Below is a small trained network, with its code and all its weights. Each question gives an input and a target symbol and asks what happens when units are switched off, that is, made to give their printed mean instead of their output.

import numpy as np


def w(rows, s, z=0):
    codes = np.array(rows[::2]) - 128.0
    scale = np.full(codes.shape[1], s)
    scale[-1] = z or s
    return codes * scale


def norm(h):
    return h / np.sqrt((h * h).mean(-1, keepdims=True) + 1e-5)


def f(y):
    return y / 2 * (1 + np.tanh(0.7978845608 * (y + 0.044715 * y**3)))


def softmax(a):
    e = np.exp(a - a.max(-1, keepdims=True))
    return e / e.sum(-1, keepdims=True)


def log_softmax(a):
    a = a - a.max(-1, keepdims=True)
    return a - np.log(np.exp(a).sum(-1, keepdims=True))


def net(x, mask):
    ids = ['βγεζηθλξπστψω'.index(c) for c in x.split()]
    T = len(ids)
    res = E[ids] + P[:T]
    r = norm(res)
    for j in range(3):
        rows = slice(4 * j, 4 * j + 4)
        q, k, v = (r @ M[0][rows].T for M in (Q, K, V))
        z = softmax(np.where(np.tri(T) > 0, q @ k.T / 4**0.5, -1e9)) @ v
        o = O[0][rows]
        res = res + np.where(mask[j], z, o[:, -1]) @ o[:, :-1]
    y = f(norm(res) @ A[0][:, :-1].T + A[0][:, -1])
    res = res + np.where(mask[3:15], y, B[0][:, -1]) @ B[0][:, :-1]
    return log_softmax(norm(res)[-1] @ U[:, :-1].T + U[:, -1])


Q, K, V, O, A, B = {}, {}, {}, {}, {}, {}
E = w([
[125,131,103],'β',
[140,121,99],'γ',
[140,130,84],'ε',
[106,152,108],'ζ',
[157,121,92],'η',
[88,3,145],'θ',
[117,112,129],'λ',
[118,134,112],'ξ',
[98,105,149],'π',
[129,80,139],'σ',
[124,134,95],'τ',
[130,152,54],'ψ',
[124,165,213],'ω',
],0.028)
P = w([
[62,132,233],'0',
[162,214,54],'1',
[68,1,66],'2',
[125,199,125],'3',
[98,61,80],'4',
[133,200,101],'5',
[140,4,55],'6',
[152,200,57],'7',
[107,54,116],'8',
[143,201,100],'9',
[94,52,119],'10',
[142,183,131],'11',
[80,27,113],'12',
],0.0096)
Q[0] = w([
[132,122,117],'H1',
[46,166,90],'H1',
[84,130,128],'H1',
[154,122,69],'H1',
[101,42,112],'H2',
[140,177,84],'H2',
[114,19,69],'H2',
[169,152,190],'H2',
[142,52,106],'H3',
[133,130,122],'H3',
[139,248,130],'H3',
[108,110,149],'H3',
],0.012)
K[0] = w([
[134,100,125],'H1',
[87,117,149],'H1',
[102,116,124],'H1',
[160,40,133],'H1',
[198,49,117],'H2',
[139,196,140],'H2',
[234,48,130],'H2',
[23,133,142],'H2',
[24,125,79],'H3',
[112,138,141],'H3',
[213,164,245],'H3',
[161,102,87],'H3',
],0.011)
V[0] = w([
[148,150,123],'H1',
[160,85,189],'H1',
[198,192,105],'H1',
[29,132,131],'H1',
[43,121,8],'H2',
[109,158,154],'H2',
[172,87,157],'H2',
[131,188,147],'H2',
[119,149,89],'H3',
[130,110,125],'H3',
[131,195,210],'H3',
[139,60,150],'H3',
],0.013)
O[0] = w([
[121,145,116,115],'H1',
[112,146,233,91],'H1',
[96,186,88,99],'H1',
[203,65,83,122],'H1',
[247,95,46,253],'H2',
[129,137,121,71],'H2',
[67,120,127,127],'H2',
[149,164,208,79],'H2',
[125,129,90,165],'H3',
[116,112,126,138],'H3',
[192,202,201,7],'H3',
[98,88,150,129],'H3',
],0.013,0.0062)
A[0] = w([
[201,105,142,149],'N1',
[80,174,122,155],'N2',
[178,103,248,140],'N3',
[128,98,147,86],'N4',
[184,130,118,149],'N5',
[65,70,96,131],'N6',
[233,133,133,125],'N7',
[132,157,204,112],'N8',
[178,206,188,134],'N9',
[152,234,124,166],'N10',
[77,103,191,69],'N11',
[87,19,153,4],'N12',
],0.016,0.0041)
B[0] = w([
[98,79,105,202],'N1',
[120,90,113,133],'N2',
[185,235,193,145],'N3',
[147,136,114,121],'N4',
[92,117,115,203],'N5',
[129,151,236,253],'N6',
[55,103,99,241],'N7',
[106,163,202,130],'N8',
[175,149,255,158],'N9',
[181,151,56,169],'N10',
[106,46,96,137],'N11',
[135,161,52,189],'N12',
],0.022,0.0073)
U = w([
[182,46,174,46],'β',
[168,125,95,70],'γ',
[146,164,108,81],'ε',
[149,162,101,71],'ζ',
[119,253,22,178],'η',
[139,66,146,75],'θ',
[132,149,103,127],'λ',
[209,101,116,195],'ξ',
[158,94,139,45],'π',
[12,146,167,170],'σ',
[156,132,123,137],'τ',
[214,135,98,76],'ψ',
[181,195,132,254],'ω',
],0.013,0.0057)

Each question gives the input, a string of symbols that net reads in full, and the target symbol t.
The units are the heads (4 rows each of Q, K, V and O) and the neurons (one row each of A and B). Each row of codes is followed by its name. A weight is (code - 128) times the scale printed after its matrix; where a second scale follows, it is the last column's (O, A, B and U).
mask holds one flag per unit, heads first, then neurons. A switched-off unit (its flag False) gives its mean, the last column of its rows in O or B, instead of its output. The means were averaged over made-up inputs and are rounded, as every weight is.
A unit's drop is (log p(t) with every unit on - log p(t) with that unit switched off) / (log p(t) with every unit on - log p(t) with every unit switched off).
The circuit of an input: a set's keep is (log p(t) with only the set's units on - log p(t) with every unit switched off) / (log p(t) with every unit on - log p(t) with every unit switched off). Starting from the 12 units with the biggest drops (on a tie, the unit counted first), units are removed one at a time, each time the one whose removal leaves the highest keep (on an exact tie, the one counted first), for as long as the keep stays at least 0.8.
units of the circuit, in order: the units of the circuit, biggest drop first
most important unit: the unit with the biggest drop
k most important neurons: the k neurons with the biggest drops, biggest first
which heads matter: for each layer, one digit per head in row order, 1 if its drop is at least 0.15 and else 0, layers parted by /
drop of u: that unit's drop, to one decimal
input ξ η η ω ω η, target ω: which heads matter	011
input η ε η ψ ω ε ω θ ξ, target σ: which heads matter	010
input η ζ η θ ζ, target σ: units of the circuit, in order	H2
input η σ ε η η ε η η ε, target σ: which heads matter	000
input η η θ η τ ψ η, target σ: which heads matter	010
input λ ζ ε η θ η ξ ζ σ θ η ω, target ω: which heads matter	000
input σ ζ η ω ζ β, target ω: which heads matter	001
input η η η η, target η: 2 most important neurons	N9, N7
input η σ η ω ε ε, target ω: units of the circuit, in order	H3, N9
input η η γ, target σ: which heads matter	000
input ω ζ ε θ η γ η θ θ ω ε ξ, target ω: which heads matter	001
input ζ ζ η ε ζ ω ω λ, target ω: 4 most important neurons	N9, N3, N10, N12
input η ξ ω η, target ω: units of the circuit, in order	H1, H3, N9
input ξ ω η λ, target ω: most important unit	H3
input λ ζ ω γ, target ω: 2 most important neurons	N3, N9
input ε ω η β, target ω: which heads matter	011
input η ζ β ε γ η ζ ξ ψ, target σ: 3 most important neurons	N6, N10, N12
input η η η ω η ξ ψ, target σ: units of the circuit, in order	H2, N6
input η θ ω θ η λ λ η ε η β, target σ: drop of N6	0.5
input η η ξ ζ σ η ζ ξ η η ζ η τ, target σ: units of the circuit, in order	H2
input ζ ζ ζ θ η ω η η θ η ω ζ, target ω: drop of H3	1.0
input η ε π θ λ η ξ ζ ξ, target σ: drop of N12	0.1
